Known rows, with every step that occurs
U > L > C > W > F > A > Y: [-3.13  1.09  1.51  1.49 -2.02  1.12  1.27  0.20 -3.98 -1.81 -0.71  1.35
 -3.54 -1.57 -0.74  0.75 -0.57  2.57 -0.26  0.01 -0.56  0.49 -0.55 -0.65
 -0.98 -0.51 -1.75 -0.55  3.75 -3.53  2.32  0.45  1.89 -1.36 -1.71  1.00
  1.62 -0.71  0.25  1.12  1.89  1.41  1.02 -4.07 -2.22  0.19 -0.40  0.75]
U > W > Y > F > A: [-2.88 -0.29  1.33 -1.83  0.45 -0.02  1.88 -1.31 -2.88 -2.07  0.07  0.08
 -1.84 -0.81  0.24  3.20 -0.49  4.48  0.29 -0.45 -1.47  0.19 -0.66 -1.19
 -1.70  0.44 -2.36 -0.40  1.78 -0.60  2.32  0.03  1.16  0.56 -1.17  0.73
  1.30 -3.00 -0.01 -1.04  0.23  3.04  0.51 -1.95 -1.74  0.40 -1.90  0.71]
W > A > Z > U > L: [-2.35  0.14  1.37 -1.89  0.25  2.72  3.54  1.06 -1.82  1.60 -0.06 -0.44
 -2.60 -0.88 -1.10  0.26 -1.98  4.01 -0.24 -2.90 -1.79  1.60 -0.95 -1.31
  0.01 -0.52 -0.53 -0.99  4.88 -2.93  1.39  0.72  1.67  0.08 -0.13  1.65
  2.18  1.85 -1.32  0.51  0.60  0.81 -1.31 -2.46  0.55  2.58 -0.62  0.77]
Y > Z > W > L: [-4.21 -0.27  1.25 -1.13  0.78  2.79  0.67  0.16 -2.02  0.81  0.49  1.00
  0.20 -0.33 -0.06  1.39 -2.43  2.84  0.89 -2.07 -0.68  0.35 -0.86 -1.14
 -1.18 -0.99 -1.30 -1.44  2.61 -1.84  0.64 -2.66  2.02 -1.40 -1.79 -0.93
  0.77  0.31 -0.97 -0.88  0.82  0.01 -2.33  1.11  1.38  1.65  0.44 -1.62]
C > L > Y > F > A > Z > U: [-3.57  0.13  2.39 -1.80  1.28  2.34  3.06  0.88 -1.23 -0.61 -0.73  1.28
 -1.79  1.42 -0.11  1.07 -1.10  2.55 -0.67 -2.47 -0.71  0.63 -1.76 -0.19
 -0.10  0.70 -2.15 -0.41  4.44 -1.74  1.46  1.33  1.30  1.59 -0.80  0.62
  1.88  2.23 -0.48  1.27  0.19  1.73 -1.29 -0.42 -1.88  0.67 -1.19  0.95]
Z > C > L > Y > F: [-2.72  0.99  1.59 -1.07 -0.70  1.44  1.16 -0.48 -1.03 -2.03 -2.25  2.34
  0.19  0.75  0.04  0.89 -0.67  1.95 -0.14 -3.10  0.90 -0.63 -1.52  0.37
 -3.43  0.50 -2.47 -1.86  3.41 -0.52  1.91 -0.48  3.16 -2.35  1.20 -2.82
  0.75  0.04 -0.68  0.58  0.90  2.80 -0.37 -0.54 -1.12  0.52 -0.99  1.75]
L > Y > U > F: [-0.36  1.84  0.30 -2.20 -0.25  2.30 -0.24 -0.63 -0.94 -1.37 -0.39  0.69
 -0.49 -2.64 -1.34  0.50 -1.25  1.67  0.26  0.94 -0.61  3.80 -2.30 -0.13
 -1.11 -0.50 -3.03 -1.23  1.17 -2.16  1.88  2.65  3.94  0.15  0.44 -0.77
 -2.00 -0.10 -1.05 -1.60  0.41 -0.45 -2.14 -1.24 -0.61  3.81 -0.75  0.97]
C > L > Y > Z > W: [-5.02  0.28  0.94 -0.99  1.45  1.46  0.93 -0.62 -2.37 -0.57 -1.13  0.58
  0.47 -0.49  1.98  2.34 -0.81  0.68  0.76 -2.99  1.74 -0.45 -1.24 -1.19
 -0.54 -0.50 -2.68 -0.94  1.37 -0.33  1.04 -2.03  1.56 -1.16 -1.52 -1.77
  0.45  0.79 -0.71  1.24  1.39  1.05 -2.86  1.62 -1.01  0.46  0.24 -0.66]
U > W > Y > Z > A: [-2.99 -1.07  0.82 -1.09 -0.24  1.38  2.01 -1.71 -1.58 -1.41 -0.69 -0.59
 -2.26 -0.37  0.34  3.25 -0.58  3.00  1.27 -0.33 -1.05  0.62  0.80 -1.06
  0.55  0.89 -1.95 -0.98  1.22 -2.46  1.50 -1.26  0.30  2.12 -0.74 -1.22
  0.98 -0.04  0.37  0.88  0.67  2.10 -1.84  0.36 -1.31 -0.01 -1.27  0.67]
A > Y > F > U > L > C > W: [-1.02  1.93  0.02 -0.10 -0.61  0.45  1.94  1.87 -3.05 -0.36 -2.58 -1.04
 -1.28 -2.86 -0.78 -0.36  0.28  0.30  0.24 -0.58  1.19  0.83 -1.64 -1.95
 -1.15 -0.43  0.25 -0.03  4.54 -0.76  2.13 -0.14  2.53 -2.65 -0.89  0.94
 -0.22 -0.08 -0.83  1.54  1.73  1.44  1.03 -1.28 -2.25  1.37  0.08  1.41]
L > C > W > A > Z: [-3.32 -0.44 -0.01  0.28 -0.44  1.02  3.09  0.35 -2.87 -0.30 -2.42 -1.56
 -2.28 -1.71 -0.89  3.04 -0.97  2.12  0.07 -0.34 -2.54  1.08  0.54 -0.53
 -0.13 -0.02 -0.30  0.01  2.33 -1.99 -0.10  0.69  2.10 -0.20 -0.70  2.26
 -1.58  1.86  0.14  0.91  1.23  1.55  0.23 -0.49  0.05  0.25 -0.15  1.74]
Y > F > A > Z: [-4.80 -0.58  1.63 -1.00  1.18  1.43  3.93 -0.18 -2.30 -1.34 -1.38 -0.91
 -0.94 -0.05 -0.77  3.77 -2.58  4.05 -0.92 -0.99 -1.37  1.28 -0.42 -0.49
 -0.04  0.78 -0.90 -0.27  1.25 -3.04  0.78  0.94  1.83  0.01 -1.79  2.02
 -1.21  1.29 -0.03 -1.60  0.23  3.57  0.10 -0.08 -0.88  0.63 -0.72  1.22]
W > Y > Z > C > L > U > F: [-2.40  2.09  0.54 -0.80 -1.23  2.34  0.82 -0.07 -0.16 -0.84 -0.73  3.04
 -0.87 -1.71 -0.77 -0.39 -1.96  1.84  0.91 -1.69 -1.25  0.58 -2.01  0.44
 -3.10 -1.72 -2.77  0.01  2.71 -1.86  0.05  0.84  3.31 -1.03  1.12 -0.25
  0.38  0.25 -0.85 -0.62  0.85  0.97 -0.95 -0.44  0.94  1.67 -0.46  0.60]
W > A > Z > C: [-4.62 -0.62  0.09  1.50 -1.09  1.59  2.50  0.29 -1.89 -0.21 -3.65  1.29
 -2.22 -0.04 -1.10  3.03 -1.30  3.11 -0.83 -2.70 -2.32 -0.41  0.00  1.41
 -0.67 -0.81 -0.83 -1.11  1.68 -2.45 -0.89  1.18  2.57 -0.94  0.16  1.51
 -0.39  1.36 -0.22  0.58  1.57  1.98 -0.38 -1.68  0.32 -0.94  0.13  2.50]
W > U > F > C > L > Y > Z: [-3.25  1.94  0.26  0.62 -1.41  1.55  0.57 -0.71 -1.71 -1.45 -2.47  2.57
 -0.65 -1.25 -0.75  0.39  0.73  0.76  0.30 -2.04 -0.24  1.20 -1.94 -0.39
 -3.03  0.40 -2.32 -1.59  1.78 -3.75  1.53 -0.62  1.46 -1.06 -1.59 -0.80
  1.02  1.59  0.38  0.53  0.88  2.12 -1.66  0.28  0.94  1.97 -1.39 -0.17]
F > U > W > Y: [-1.81  1.15 -0.42 -0.53  0.18  0.48 -0.53 -0.36 -2.81  0.18 -0.84  0.36
 -1.69 -4.00  0.11  2.02  0.36  4.13 -0.24  0.29 -0.73 -0.08 -1.66 -1.57
 -2.30 -1.06 -1.98 -0.77  1.80 -0.56  2.68 -0.30  1.25  0.37  0.27 -0.50
  1.04 -4.37 -0.20  0.29  0.97  0.37 -0.75 -1.78 -1.90  2.02 -2.99  0.03]
Y > Z > W > U: [-3.46 -0.86  1.45 -1.12  0.78  1.07  0.63  0.08 -2.44 -0.56 -2.60  1.55
 -1.11 -2.32 -0.66  1.75  0.15  0.96  1.16 -2.05 -1.26  3.00 -1.44 -1.63
 -0.24 -0.44 -1.12 -0.02  2.00 -1.26  0.39  0.52  1.12  0.75 -1.37  1.46
  0.34  0.41 -0.84 -0.63  0.83  0.04 -2.59  0.89 -1.77  1.21 -1.59 -1.56]
W > A > Z > C > L > U > F: [-2.05  1.66  1.55 -0.67 -0.87  2.68  1.96  0.75 -0.53 -0.62 -0.70  1.89
 -1.78 -1.50 -1.49 -0.10 -2.43  2.70  0.64 -1.57 -2.09  0.75 -1.56  1.20
 -2.33 -2.60 -1.62  0.35  3.73 -2.25 -0.63  1.76  3.71 -0.27  1.07  1.28
 -0.65  0.99 -1.40 -0.65  1.08  1.11 -0.65 -1.48  1.29  1.08 -0.21  0.98]
L > Y > F > C > W: [-1.97  0.60 -0.22 -0.78 -0.18 -0.02 -0.29  0.70 -2.89 -1.33 -3.00 -1.00
 -0.32 -0.41  0.00  0.17  1.58 -0.06  0.38 -1.06  1.84  0.14 -0.88 -1.49
 -2.29 -0.05 -0.88 -1.68  2.17  0.46  2.04  0.20  1.64 -2.07 -0.10 -0.56
 -0.70 -1.55  0.06  1.34  1.40  2.11  0.81  0.03 -2.15  1.00 -1.68  1.05]
F > U > W > L > Y: [-0.81  1.63  0.11 -0.28 -0.36  1.98 -0.64  0.00 -3.21 -0.07  0.36  1.32
 -1.21 -2.30 -0.04  0.62  0.14  3.62 -0.41 -0.08 -0.23 -0.03 -1.93 -0.33
 -2.86 -1.40 -2.32 -1.99  4.01 -3.15  2.58 -1.75  2.62 -0.42 -1.26 -2.52
 -0.20 -2.19 -1.49  1.06  1.23  0.49 -2.12 -2.51 -0.72  1.88 -1.65 -0.59]
C > L > U > F: [-1.01  2.22  2.35 -2.08 -0.05  2.95  0.94  0.74 -0.34 -0.15  0.00  1.20
 -0.75 -2.35 -0.90 -0.53 -2.09  2.28  0.41 -0.48 -0.72  1.40 -1.67  0.03
 -3.61 -2.30 -2.11 -0.26  3.40 -2.35  1.22  1.65  4.12 -0.77  1.50 -0.25
 -1.20 -0.50 -1.06 -1.17  0.72  0.75 -1.03 -1.47 -0.42  2.09 -1.52 -0.57]
F > A > Y > U > L > C: [-2.05  3.11 -0.07  1.43 -1.35  1.24  1.57  1.61 -3.58  0.45 -1.81  0.82
 -3.05 -2.74 -1.42  0.29  0.66  2.50 -1.23 -0.69 -1.46  1.61 -1.09 -1.17
 -2.01  0.12 -0.35 -0.34  3.59 -4.46  2.30  1.25  3.05 -1.58 -2.82  1.15
  0.89  2.31  0.25  0.24  2.18  1.44 -2.06 -4.74  0.20  1.14  0.07  1.17]
L > Y > U > W > C: [-0.88  1.71 -1.13 -0.01 -1.18  1.10 -1.79  0.53 -3.44 -0.01 -2.34 -0.88
 -1.38 -3.05 -0.27  1.08  1.57  1.78  1.34  1.01 -0.37  2.00 -2.14 -0.37
 -2.34 -0.19 -1.32 -2.20  3.14 -1.65  2.26  1.56  1.62 -1.83 -0.63 -0.03
 -0.02 -1.17  0.05 -1.38  1.94 -0.12 -3.03 -1.86  1.33  1.09 -1.69  1.18]
C > W > F > U > L > Y > Z: [-2.58  1.23 -0.45 -0.52 -0.55  1.50  2.78 -1.77 -2.82 -0.37 -1.46  0.40
 -0.32 -2.51 -0.27  1.48 -0.48  1.26  1.09 -1.34  0.65  2.91 -2.23 -2.70
 -0.48  0.91 -2.55 -0.64  2.54 -2.60  1.80 -1.15  2.20 -1.88 -2.16 -0.38
 -0.43  0.93 -0.64  0.19  0.52  0.78 -0.50  0.90 -0.43  2.64  0.26  0.49]
Z > U > W > F > C > L > Y: [-2.31  2.73  1.19  0.49 -1.25  1.98 -0.86  0.14 -2.94 -0.28 -1.25  1.65
 -1.89 -0.48  0.60 -1.16  1.35  1.69 -0.32 -1.53  1.57 -0.74 -1.99  0.22
 -4.11 -0.97 -2.93 -1.79  4.35 -1.87  3.32 -0.08  1.34 -1.20  0.48 -2.75
  2.19 -1.13  0.23  2.21  1.97  0.73 -1.83 -2.08  0.11  1.48 -2.91  0.07]
L > U > F > A > Z > C: [-4.26  0.76  0.19  0.95 -0.57  1.79  2.72  0.72 -2.13 -0.77 -2.36  1.54
 -2.07 -0.31 -0.71  1.86 -2.09  2.57 -0.94 -1.82 -1.57  0.14 -1.00  1.70
 -0.53 -1.77 -1.51  0.25  1.74 -3.42 -1.08  2.21  2.86 -0.48 -0.93  2.34
 -1.56  1.32 -0.85 -0.33  1.53  2.63 -0.63 -2.00 -0.26 -0.82  0.43  2.14]
F > C > L > Y > U > W > A: [-1.19  1.67  0.41  0.01 -0.08  0.74  0.14  0.19 -2.86 -0.08 -1.38 -0.14
 -3.06 -1.70 -0.98  0.82  2.81  3.44  0.47 -0.60 -1.34  0.31 -2.11 -0.57
 -2.56 -1.20 -0.61 -0.79  4.01 -1.20  2.25  0.76  1.31  0.81 -1.30  0.12
  1.60 -1.01  0.17  0.66  1.92  0.22 -2.10 -3.58  1.20  1.02 -2.03  0.25]
F > C > L > Y: [-2.96  2.91  0.84  1.10 -1.14  1.61 -1.00  0.41 -2.68 -0.15 -1.96  2.76
 -1.21 -0.43  0.57  0.28  1.62  2.12 -1.53 -2.60  0.99 -2.04 -0.65 -0.26
 -5.30 -0.22 -2.16 -2.77  2.75 -2.90  2.96 -0.93  2.10 -1.81 -0.43 -2.99
  1.66 -0.50  0.83  2.19  1.77  2.54 -1.42 -2.93 -0.94  0.32 -2.53  0.03]
W > U > L > Y: [-0.91  1.58  0.33 -0.96 -1.65  1.46  0.30 -0.56 -3.43 -0.64 -0.45  2.62
 -2.13 -2.53 -0.33  0.11  0.33  2.89 -0.57 -2.21 -1.01  1.54 -0.95 -1.16
 -2.87 -0.10 -2.15 -1.97  3.92 -4.09  2.54 -0.43  2.28 -0.71 -0.65 -1.59
  1.09 -0.24 -1.40  0.93  1.04  1.72 -1.91 -4.10 -1.58  2.26 -2.06 -0.01]
U > L > C > W: [-1.20  2.12 -0.35 -0.83 -0.94  0.86  2.27  0.91 -3.50  0.85 -1.95 -2.00
 -1.45 -2.49  0.53  0.34  0.01  0.17 -0.06 -0.40  0.70  0.46 -0.27 -1.60
 -2.33 -0.35 -0.28 -0.34  3.76 -1.76  2.30 -0.22  2.33 -3.21 -0.33  0.15
 -0.99 -0.07 -0.01  1.41  1.73  1.67  0.43 -2.27 -1.23  1.08 -0.15  1.07]
Z > U > L > Y > F > A: [-2.04  0.11  2.04 -2.25  0.45  1.01  2.85 -0.48 -2.71 -1.47  0.28  1.23
 -2.08  0.38 -0.04  1.67 -0.28  3.44 -0.01 -2.36 -1.07  1.18 -0.96 -1.44
 -1.02  0.92 -2.78 -0.95  3.72 -1.59  2.25  0.51  2.17  0.61 -1.91  0.64
  1.83 -0.18 -1.03  0.27  0.06  2.90 -0.43 -2.63 -2.36  0.51 -0.87  0.94]

Rows
[-1.99  2.75  1.40 -1.11 -0.12  1.51  0.28 -0.22 -2.91 -1.16  0.97  2.18
 -1.80 -1.33  0.16  1.32 -0.39  2.23  0.94 -0.62 -0.83  1.05 -2.06 -0.57
 -1.63 -0.51 -2.52 -0.37  2.82 -0.95  1.69  1.02  1.48  0.37 -2.83  1.53
  1.84 -0.73 -0.25 -1.61  0.71  1.09 -1.56 -2.33  0.02  0.34  0.19  0.50]	Z > W > C > L > Y > U > F > A
[-4.46  0.48  0.35  1.44 -1.47  1.08  2.97 -0.66 -3.16 -1.70 -1.91  0.25
 -2.20 -1.33 -0.74  1.75 -0.61  1.32  0.64 -0.56 -0.44  1.63 -1.12 -1.32
  0.20  0.67 -1.73 -0.24  2.42 -4.07  1.45 -0.39  1.50 -1.88 -3.04  1.37
  0.86  1.82  0.58  0.66  1.44  1.74  0.26 -0.86 -0.41  0.74  0.83  0.73]	U > L > C > W > F > A > Y > Z
[-2.87  0.97 -0.13 -0.37 -2.33  1.78  2.31 -2.21 -3.03 -0.98 -1.74  0.73
 -0.95 -0.97  0.00  0.43 -1.60  0.58  1.44 -1.28  0.96  2.14 -1.60 -0.72
 -1.02  0.04 -2.87 -0.48  3.30 -1.41  1.33 -0.13  2.10 -3.35  0.41 -0.93
 -0.30 -0.25 -0.39 -0.03  1.22  0.32  0.96  0.03  0.23  1.78  0.45  1.69]	U > L > Y > Z > C > W > F
[-2.98  0.94  0.34 -0.62  0.62  1.71  2.39 -0.20 -2.35 -0.52 -0.84 -1.02
 -2.05 -1.35 -0.70  2.00 -0.57  3.92 -0.17 -0.36 -1.32  0.72 -2.08  0.23
 -0.32 -0.69 -0.40 -0.01  3.67 -2.71  1.17  0.45  1.15  0.92 -1.12  0.23
 -0.10  1.44 -0.43  0.12  1.42  0.89 -2.07 -1.65  1.37  1.66 -0.91  0.98]	C > L > Y > U > W > A > Z
[-2.51  0.01  0.85 -2.28  0.03  0.91  1.56 -0.38 -2.85 -2.29 -0.51  0.61
 -0.11 -1.25 -0.43  0.29 -2.05  2.43  0.86 -2.82  0.27  2.21 -1.71 -1.09
 -0.22  0.05 -1.62 -0.76  3.51 -0.90  1.16 -0.81  1.87 -0.94 -0.42 -0.65
  0.34  1.02 -2.69 -0.54  0.81  2.27 -1.64  0.43 -0.13  2.93 -0.68  0.99]	A > Z > W > U > L > Y > F
[-2.14  0.02  0.83  0.02 -0.07  0.91  1.23  0.27 -2.40 -0.16 -1.74 -0.34
 -3.22 -0.53 -0.26  0.95  2.44  2.44  1.10 -1.76 -1.35 -0.24 -1.60 -0.33
 -1.56 -1.01 -1.69 -1.15  4.12 -1.04  1.61  0.06  0.77  1.15 -0.88  0.57
  2.61 -0.25 -0.04  2.50  1.53  0.57 -1.87 -1.79  1.02  0.45 -1.87  0.25]	F > C > L > Y > Z > U > W > A
[-2.31  0.53  0.67 -1.04  0.27  2.00  2.01  1.61 -2.12 -0.17 -0.38  1.95
 -1.54  0.34 -1.34 -0.26 -1.18  2.71  0.69 -1.70 -1.88  0.64 -1.75 -0.43
 -1.48 -1.49 -0.30  0.90  5.80 -1.96 -0.78  0.39  2.99 -0.24 -1.71  1.10
 -0.76  1.28 -1.58 -0.65  1.15  1.28 -0.47 -1.05 -0.32 -0.18  0.25  0.11]	Y > F > A > Z > C > W > L > U
[-1.60 -0.95  0.50 -0.73 -0.39  0.71  1.46  0.42 -1.70 -0.39 -2.16 -0.63
 -2.64 -0.72 -1.44  1.03  1.27  0.71  1.97 -1.13 -2.15  1.66 -0.54 -1.42
 -0.26 -0.62 -1.21 -0.85  2.56  0.40  0.29  1.36  1.48  0.85 -0.51  3.03
  1.03 -0.26  0.13  1.29  0.57  0.10  0.66 -0.01 -0.09  0.91 -0.67  0.84]	Y > Z > U > F > C > W > A
[-3.34  2.54  0.83  0.13 -1.24  1.66 -0.08 -0.26 -3.41 -1.46  0.51  2.43
 -1.16 -0.85  1.43  1.31 -1.29  1.95  0.47 -1.90  0.18 -1.41 -0.92  0.44
 -2.50 -0.52 -2.92 -1.61  3.05 -1.69  1.44 -1.33  1.06 -1.28 -1.49 -0.61
  1.97 -0.07 -0.44  0.52  1.31  2.51 -1.40 -1.34  0.67 -0.17 -0.10  1.02]	U > F > A > Z > W > C > L > Y
[-4.15  1.70  1.67  1.31 -0.01  2.00  1.63  1.70 -1.15 -0.18 -2.59  4.04
 -2.38  0.21 -0.64  0.44  0.89  2.28 -0.50 -3.22 -0.87 -1.27 -2.07  0.13
 -2.85 -1.40 -1.10  0.29  4.70 -3.42  0.13  0.97  2.89 -0.49 -1.74  0.21
  1.47  1.93  0.06  1.24  2.02  1.82 -1.62 -2.90 -1.86 -2.01 -0.57 -0.36]	F > A > Y > Z > C > L > U
[-3.44  1.53  0.85  0.58  0.75  1.31  1.75  1.26 -2.29 -0.73 -1.92 -0.07
 -2.36 -0.75  0.47  0.38  0.93  2.38  0.02 -0.94  0.90 -1.56 -3.22  0.95
 -1.62 -2.74 -0.70  0.66  4.77 -3.28  1.21  0.40  1.32 -0.58 -1.57 -0.03
  0.40 -0.41 -0.55  1.38  2.66  1.72 -2.06 -3.01 -0.93 -0.95 -1.01 -0.43]	F > A > Y > Z > C > L > U > W
[-3.33  0.81  0.17 -1.31 -0.23  0.89  1.23  0.05 -1.32 -1.74 -1.35  0.68
 -0.48 -0.61 -0.26  0.22 -1.69  3.39  0.68 -1.91 -0.02 -0.58 -2.35  0.37
 -2.19 -0.94 -1.32  0.29  3.85  0.17  0.90 -0.21  1.62 -1.24  1.57 -1.16
  1.08 -0.64 -1.13 -0.54  1.36  2.21 -0.61  0.32  0.94  1.63 -1.51  1.66]	A > Z > C > L > U > W > Y > F
[-3.05 -0.10 -0.43 -0.33 -0.59  0.54  2.57  0.14 -3.29 -1.25 -1.32 -1.19
 -1.75 -0.66 -1.12  1.20 -0.83  2.88  0.43 -2.05 -1.06  0.63 -0.47 -1.10
 -0.07 -0.08 -0.03 -0.82  3.12 -1.44  0.40 -0.54  1.09 -0.75 -1.24  1.57
  0.29  1.43 -0.94  0.72  1.15  2.72  0.51 -0.51  1.27  1.66 -0.20  2.07]	U > L > Y > F > C > W > A > Z
[-1.10 -0.01  0.15 -0.73 -1.10 -0.17  1.12 -0.07 -3.37 -1.03 -1.32 -0.12
 -2.45 -0.87 -0.91  0.72  1.62  2.30  1.34 -2.24 -1.30  0.30 -0.09 -2.04
 -1.90 -0.25 -0.69 -1.48  3.73  0.32  1.32 -0.52  1.66 -0.76 -0.89  1.09
  1.61 -1.09 -0.55  1.39  1.15  1.90  1.07 -2.19 -0.13  0.76 -0.88  1.35]	U > L > Y > F > C > W > A
[-1.92  0.72  0.46 -0.59 -1.27  0.43  2.21 -1.29 -2.86 -2.74 -1.09  2.36
 -2.54 -1.02 -0.32  1.82  0.12  0.81  0.72 -0.63 -1.70  1.65 -1.58  0.28
 -0.40 -0.31 -2.75  0.22  2.10 -2.60  0.49  1.09  1.21  0.98 -2.54  2.39
  0.12 -0.75 -0.53  0.17  0.31  2.42  0.54 -2.13 -2.13 -0.11  0.05  0.94]	L > Y > Z > C > W > U > F > A
[-2.57  2.41  0.00  0.07 -0.24  2.08  0.99  0.15 -1.32 -0.21 -2.03  3.13
 -1.79 -0.34 -1.32  0.92  0.95  2.63 -0.72 -2.12 -1.23  0.99 -2.75  0.07
 -1.56  0.42 -1.07 -0.51  3.95 -2.14  1.07  1.52  2.50  0.48 -1.29 -0.91
  1.06  2.75  0.05  0.16  1.43  0.12 -2.67 -2.51  0.15  0.90 -0.21  1.53]	W > A > Z > C > L > Y > U
[-1.76  1.75  0.06 -1.45 -0.42  0.85  1.35 -0.77 -2.17 -1.43  0.07  1.86
 -2.39 -1.05 -0.57  1.57 -0.46  2.25  0.24  0.12 -1.54  1.17 -1.88 -0.37
 -0.56 -0.39 -2.20  0.51  1.81 -0.73  1.20  2.05  1.55  1.03 -1.68  2.08
  0.85 -1.80  0.06 -1.20  0.34  1.08  0.61 -2.89 -1.75  0.72  0.18  1.50]	Z > C > W > Y > U > F > A
[-2.60  1.61  0.65 -0.07 -0.86  1.48  3.85  1.56 -3.22  0.52 -1.63 -0.63
 -2.43 -1.35 -0.87  0.41 -1.20  2.11 -0.57 -1.91 -1.59  1.72 -0.51 -0.89
 -1.18  0.51 -1.01  0.09  4.12 -3.09  1.48  0.90  2.62 -1.44 -1.54  2.13
  0.79  3.19 -0.62  0.55  1.29  2.54 -1.24 -1.78  1.17  1.37  0.03  2.00]	Y > F > A > Z > U > L > C
[-3.09  1.60  1.86 -0.75  0.19  1.55  1.68  0.24 -2.54 -0.72  0.40  1.56
 -1.72 -1.42  0.18  1.67 -1.08  2.07  1.76 -1.32 -1.55  0.85 -1.30 -0.87
 -1.76 -1.22 -2.31  0.42  2.74 -1.54  0.19  0.60  1.89 -0.08 -2.88  2.90
  1.01 -0.04 -0.42 -1.65  0.71  1.86 -1.16 -0.80  0.46 -0.65  0.28 -0.36]	Y > Z > W > C > L > U > F > A
[-4.31 -0.29  1.00  0.68  0.15  0.61  0.65 -0.31 -2.95 -0.48 -1.56  1.55
 -1.95 -0.47  0.24  2.46  1.25  2.16  1.40 -3.61 -1.35 -0.75 -0.11 -1.48
 -1.43 -0.70 -1.86 -1.16  1.94  0.26  0.24 -1.57  1.34  0.16 -2.20  0.63
  2.44  0.52 -0.07  1.66  1.52  1.10 -1.82 -0.12  0.82 -0.62 -0.27 -0.14]	F > C > L > Y > Z > W > A
[-2.70  1.70  1.19  0.00  0.87  1.16  0.71  1.21 -2.38 -0.40 -2.22  1.84
  0.37 -2.44 -0.73  1.43 -0.47  2.19  0.75 -2.51  0.66  0.95 -2.59 -1.94
 -1.53  0.07 -1.07 -0.69  3.53  0.97  1.12 -0.60  2.23 -1.12 -1.57  0.95
  0.84  0.10 -1.34 -0.63  0.79  1.40 -1.05  2.10 -0.79  0.87 -0.62  0.96]	A > Z > W > C > L > Y > F > U
[-2.22  0.62  0.42 -0.18 -1.00  2.64 -0.70  1.94 -1.36 -0.20 -0.37  1.23
 -1.21  0.32 -1.71 -2.12 -0.67  0.99  0.80 -0.72 -0.08  0.15 -2.01 -0.26
 -1.13 -1.43 -0.61 -1.94  4.32 -2.35  1.29 -0.90  1.09 -1.13 -0.98  0.09
  2.08 -0.07 -0.41  1.12  1.04 -0.26 -0.07 -0.13  0.84  2.64 -0.21 -0.53]	A > Y > Z > U > F > C > W > L
[-4.10  2.87  0.42  0.95 -0.24  1.67  2.01  0.21 -1.19  0.76 -2.86  2.41
 -0.83 -0.87  0.30  1.02  0.29  2.45 -0.58 -2.90  1.00 -2.40 -3.04  0.09
 -3.37 -0.82 -0.82 -0.26  3.63 -1.46  1.80 -1.46  0.77 -2.07 -0.49 -0.90
  2.81 -0.80  0.70  0.94  1.50  1.81 -0.44 -0.93  0.21  0.06 -0.74  0.59]	F > U > W > Y > Z > C > L
[-1.14 -0.05  0.82 -1.64 -0.63  2.10  2.34  0.92 -1.18 -0.80 -0.96 -1.28
 -2.11 -1.75 -1.22  0.25 -2.28  0.44  1.11  0.38 -2.02  2.75 -0.83  0.49
  0.77 -1.15 -2.16  0.01  2.88 -0.84  0.14  2.55  2.70  0.83  1.28  2.67
 -1.01  1.25 -1.19  0.90  0.50 -0.17 -0.19  0.37  0.14  2.46 -0.01  1.97]	L > C > W > A > Z > U > F
[-3.79  0.33  0.76  0.24 -1.27  0.86  2.82 -2.43 -3.71 -1.86 -1.40  1.66
 -2.26 -0.02  0.42  2.97 -0.20  1.47  0.78 -0.71 -0.70  1.44 -0.82 -0.72
 -0.75  0.72 -3.50  0.08  2.09 -1.88  1.08  0.55  1.65 -0.73 -2.24  0.97
 -0.02 -0.72  0.63  0.09  0.71  1.64  1.18 -1.14 -1.83 -0.92  0.18  1.22]	L > Y > Z > C > W > F > A
